Below is a small trained network, with its code and all its weights. Each question gives an input and a target symbol and asks what happens when units are switched off, that is, made to give their printed mean instead of their output.

import numpy as np


def w(rows, s, z=0):
    codes = np.array(rows[::2]) - 128.0
    scale = np.full(codes.shape[1], s)
    scale[-1] = z or s
    return codes * scale


def softmax(a):
    e = np.exp(a - a.max(-1, keepdims=True))
    return e / e.sum(-1, keepdims=True)


def log_softmax(a):
    a = a - a.max(-1, keepdims=True)
    return a - np.log(np.exp(a).sum(-1, keepdims=True))


def net(x, mask):
    ids = ['βγδζθλμπστφψω'.index(c) for c in x.split()]
    T = len(ids)
    res = E[ids] + P[:T]
    u = 0
    for l in range(3):
        r = res
        for j in range(3):
            rows = slice(3 * j, 3 * j + 3)
            q, k, v = (r @ M[l][rows].T for M in (Q, K, V))
            z = softmax(np.where(np.tri(T) > 0, q @ k.T / 3**0.5, -1e9)) @ v
            o = O[l][rows]
            res = res + np.where(mask[u + j], z, o[:, -1]) @ o[:, :-1]
        u += 3
    return log_softmax(res[-1] @ U[:, :-1].T + U[:, -1])


Q, K, V, O = {}, {}, {}, {}
E = w([
[127,126,115,2,156,118],'β',
[106,129,62,124,103,135],'γ',
[142,124,139,116,116,166],'δ',
[82,74,71,189,206,64],'ζ',
[197,109,196,161,48,118],'θ',
[143,67,165,99,175,144],'λ',
[72,115,63,89,198,148],'μ',
[138,153,99,243,58,123],'π',
[135,52,127,108,121,148],'σ',
[190,117,116,95,91,31],'τ',
[185,142,153,75,59,200],'φ',
[119,113,138,224,168,168],'ψ',
[108,116,138,219,164,178],'ω',
],0.0086)
P = w([
[122,64,104,139,102,142],'0',
[172,168,106,125,179,137],'1',
[189,95,76,115,122,173],'2',
[91,154,165,136,113,61],'3',
[195,106,216,133,209,89],'4',
[65,125,31,122,55,146],'5',
[94,11,160,154,86,102],'6',
[191,249,93,91,157,95],'7',
[203,17,55,112,124,162],'8',
[33,198,147,108,66,67],'9',
[234,75,204,143,153,77],'10',
[77,193,56,50,75,116],'11',
],0.012)
Q[0] = w([
[148,112,159,87,163,140],'0.h1',
[72,160,148,137,83,111],'0.h1',
[163,113,70,110,109,143],'0.h1',
[127,128,71,92,144,93],'0.h2',
[138,121,125,100,147,97],'0.h2',
[104,119,154,125,96,132],'0.h2',
[112,224,6,85,85,151],'0.h3',
[194,192,183,132,193,99],'0.h3',
[7,170,245,126,79,45],'0.h3',
],0.013)
K[0] = w([
[168,105,136,114,142,138],'0.h1',
[108,190,144,131,147,109],'0.h1',
[104,83,133,130,116,119],'0.h1',
[123,174,159,147,145,115],'0.h2',
[161,139,135,133,151,148],'0.h2',
[107,115,153,119,120,147],'0.h2',
[40,193,138,120,80,120],'0.h3',
[165,125,4,106,103,177],'0.h3',
[200,239,129,128,207,122],'0.h3',
],0.017)
V[0] = w([
[61,191,96,146,146,109],'0.h1',
[161,130,165,172,187,175],'0.h1',
[115,185,79,161,65,150],'0.h1',
[132,197,171,110,178,120],'0.h2',
[110,214,154,137,171,108],'0.h2',
[133,127,168,85,164,150],'0.h2',
[116,118,118,191,112,250],'0.h3',
[101,110,83,241,132,53],'0.h3',
[57,131,71,73,215,139],'0.h3',
],0.011)
O[0] = w([
[156,80,176,84,123,204,4],'0.h1',
[73,96,143,188,80,132,43],'0.h1',
[101,170,152,58,145,193,90],'0.h1',
[151,137,164,189,44,154,80],'0.h2',
[145,111,192,160,64,161,43],'0.h2',
[141,121,96,177,82,116,124],'0.h2',
[21,105,111,91,102,157,25],'0.h3',
[119,120,245,88,188,111,131],'0.h3',
[201,7,105,100,151,191,79],'0.h3',
],0.011,0.0037)
Q[1] = w([
[78,40,69,147,189,123],'1.h1',
[147,67,140,131,172,68],'1.h1',
[170,232,187,130,55,163],'1.h1',
[149,79,190,183,3,213],'1.h2',
[189,84,100,96,148,131],'1.h2',
[129,10,178,212,95,141],'1.h2',
[210,182,27,138,213,96],'1.h3',
[137,96,181,176,51,175],'1.h3',
[177,139,27,65,170,38],'1.h3',
],0.0065)
K[1] = w([
[59,85,101,122,152,122],'1.h1',
[127,109,106,188,179,86],'1.h1',
[188,178,175,108,66,133],'1.h1',
[146,218,184,118,24,148],'1.h2',
[176,71,132,115,110,147],'1.h2',
[147,154,185,172,63,145],'1.h2',
[48,136,63,89,177,147],'1.h3',
[182,117,132,164,1,117],'1.h3',
[77,143,72,109,252,108],'1.h3',
],0.008)
V[1] = w([
[40,83,121,208,174,103],'1.h1',
[101,156,121,70,95,194],'1.h1',
[84,88,100,144,134,105],'1.h1',
[197,113,114,58,158,211],'1.h2',
[100,87,140,133,146,195],'1.h2',
[109,74,158,247,153,72],'1.h2',
[119,86,169,120,173,102],'1.h3',
[134,80,2,112,103,81],'1.h3',
[59,169,113,53,139,141],'1.h3',
],0.0073)
O[1] = w([
[147,175,149,46,93,255,126],'1.h1',
[97,121,144,208,150,154,81],'1.h1',
[154,192,122,103,125,213,140],'1.h1',
[131,32,80,204,113,69,141],'1.h2',
[152,82,131,168,66,172,88],'1.h2',
[185,173,111,13,69,182,118],'1.h2',
[150,103,152,71,152,130,173],'1.h3',
[140,167,39,166,202,213,250],'1.h3',
[59,110,197,171,184,170,218],'1.h3',
],0.006,0.012)
Q[2] = w([
[156,158,181,99,167,61],'2.h1',
[2,222,94,166,81,79],'2.h1',
[86,191,127,143,87,107],'2.h1',
[144,191,50,92,225,121],'2.h2',
[87,53,164,244,84,174],'2.h2',
[132,68,74,96,165,108],'2.h2',
[112,136,43,119,170,153],'2.h3',
[124,169,44,142,197,107],'2.h3',
[126,113,75,119,120,159],'2.h3',
],0.0079)
K[2] = w([
[120,192,139,146,163,152],'2.h1',
[107,133,172,232,1,109],'2.h1',
[130,122,176,201,67,123],'2.h1',
[94,204,52,75,183,107],'2.h2',
[141,126,183,204,61,119],'2.h2',
[154,161,111,81,139,85],'2.h2',
[62,124,103,103,135,130],'2.h3',
[64,148,100,55,195,159],'2.h3',
[90,128,135,126,110,118],'2.h3',
],0.0094)
V[2] = w([
[108,148,86,36,157,96],'2.h1',
[157,157,174,183,59,254],'2.h1',
[102,241,134,119,96,101],'2.h1',
[155,189,185,102,119,63],'2.h2',
[54,143,123,163,120,209],'2.h2',
[100,242,164,177,109,137],'2.h2',
[129,100,128,64,160,128],'2.h3',
[55,55,194,109,172,137],'2.h3',
[170,76,118,25,101,203],'2.h3',
],0.0057)
O[2] = w([
[120,212,177,211,120,168,223],'2.h1',
[104,114,45,3,156,78,5],'2.h1',
[69,148,112,149,66,106,145],'2.h1',
[105,146,95,198,60,163,118],'2.h2',
[124,73,85,54,185,112,117],'2.h2',
[113,99,30,129,120,126,113],'2.h2',
[120,128,134,163,119,193,191],'2.h3',
[137,50,135,139,87,165,143],'2.h3',
[183,209,92,92,65,234,120],'2.h3',
],0.0053,0.012)
U = w([
[240,67,50,183,103,150,37],'β',
[100,144,162,140,184,185,218],'γ',
[96,99,72,84,184,70,70],'δ',
[188,111,244,72,104,142,77],'ζ',
[94,194,176,200,84,117,78],'θ',
[149,125,116,116,112,125,254],'λ',
[142,3,157,174,132,156,86],'μ',
[53,85,241,83,99,72,88],'π',
[172,192,109,67,126,152,40],'σ',
[205,158,139,144,157,36,185],'τ',
[53,133,16,152,37,110,107],'φ',
[111,94,170,32,66,116,163],'ψ',
[108,97,165,28,57,122,161],'ω',
],0.0052,0.0089)

Each question gives the input, a string of symbols that net reads in full, and the target symbol t.
The units are the heads (3 rows each of Q, K, V and O). Each row of codes is followed by its name. A weight is (code - 128) times the scale printed after its matrix; where a second scale follows, it is the last column's (O and U).
mask holds one flag per head, layer by layer. A switched-off head (its flag False) gives its mean, the last column of its rows in O, instead of its output. The means were averaged over made-up inputs and are rounded, as every weight is.
A unit's drop is (log p(t) with every unit on - log p(t) with that unit switched off) / (log p(t) with every unit on - log p(t) with every unit switched off).
The circuit of an input: a set's keep is (log p(t) with only the set's units on - log p(t) with every unit switched off) / (log p(t) with every unit on - log p(t) with every unit switched off). Starting from all 9 units, units are removed one at a time, each time the one whose removal leaves the highest keep (on an exact tie, the one counted first), for as long as the keep stays at least 0.8.
circuit, biggest first: the units of the circuit, biggest drop first
unit that matters most: the unit with the biggest drop
which heads matter: for each layer, one digit per head in row order, 1 if its drop is at least 0.15 and else 0, layers parted by /
drop when u is switched off: that unit's drop, to one decimal
input φ τ τ, target φ: circuit, biggest first : (0.h3)
input π φ τ, target π: circuit, biggest first : (0.h3, 1.h3)
input τ σ τ τ β γ, target θ: circuit, biggest first : (0.h3, 2.h2, 1.h3)
input φ γ μ λ τ τ, target δ: which heads matter : 001 / 101 / 111
input μ τ β γ φ, target β: circuit, biggest first : (0.h3, 1.h2)
input τ τ π, target θ: circuit, biggest first : (0.h3, 2.h2, 1.h3)
input π β τ τ μ δ λ, target μ: circuit, biggest first : (0.h3, 2.h3)
input μ τ φ β λ δ φ λ φ τ, target β: circuit, biggest first : (0.h3, 1.h2, 0.h2, 2.h3)
input μ φ γ λ θ β φ γ λ, target φ: circuit, biggest first : (0.h3, 0.h1)
input π β β θ δ τ θ τ ψ, target π: which heads matter : 101 / 001 / 000
input τ ζ β β γ ω ζ, target θ: which heads matter : 111 / 010 / 110
input τ γ τ φ β β, target φ: which heads matter : 001 / 000 / 110
input τ τ φ τ μ φ τ τ β, target τ: circuit, biggest first : (0.h3, 0.h1)
input τ ζ ω τ τ φ, target τ: circuit, biggest first : (0.h3)
input φ τ ζ σ γ φ β, target δ: which heads matter : 011 / 001 / 111
input ζ β θ φ ω γ μ π φ, target ζ: circuit, biggest first : (0.h3, 1.h3, 0.h2, 2.h2)
input ζ β β θ φ, target β: which heads matter : 001 / 000 / 001
input δ τ τ ζ δ ω τ τ φ, target τ: circuit, biggest first : (0.h3, 0.h1)
input β λ τ θ τ τ τ ζ τ, target τ: which heads matter : 001 / 000 / 000
input π θ μ β, target π: unit that matters most : 1.h3
input τ ζ γ ζ β ζ λ, target β: which heads matter : 001 / 000 / 000
input τ γ γ σ τ τ ζ φ ζ τ β γ, target τ: which heads matter : 001 / 100 / 000
input φ φ τ λ τ τ θ, target τ: drop when 0.h1 is switched off : -0.1
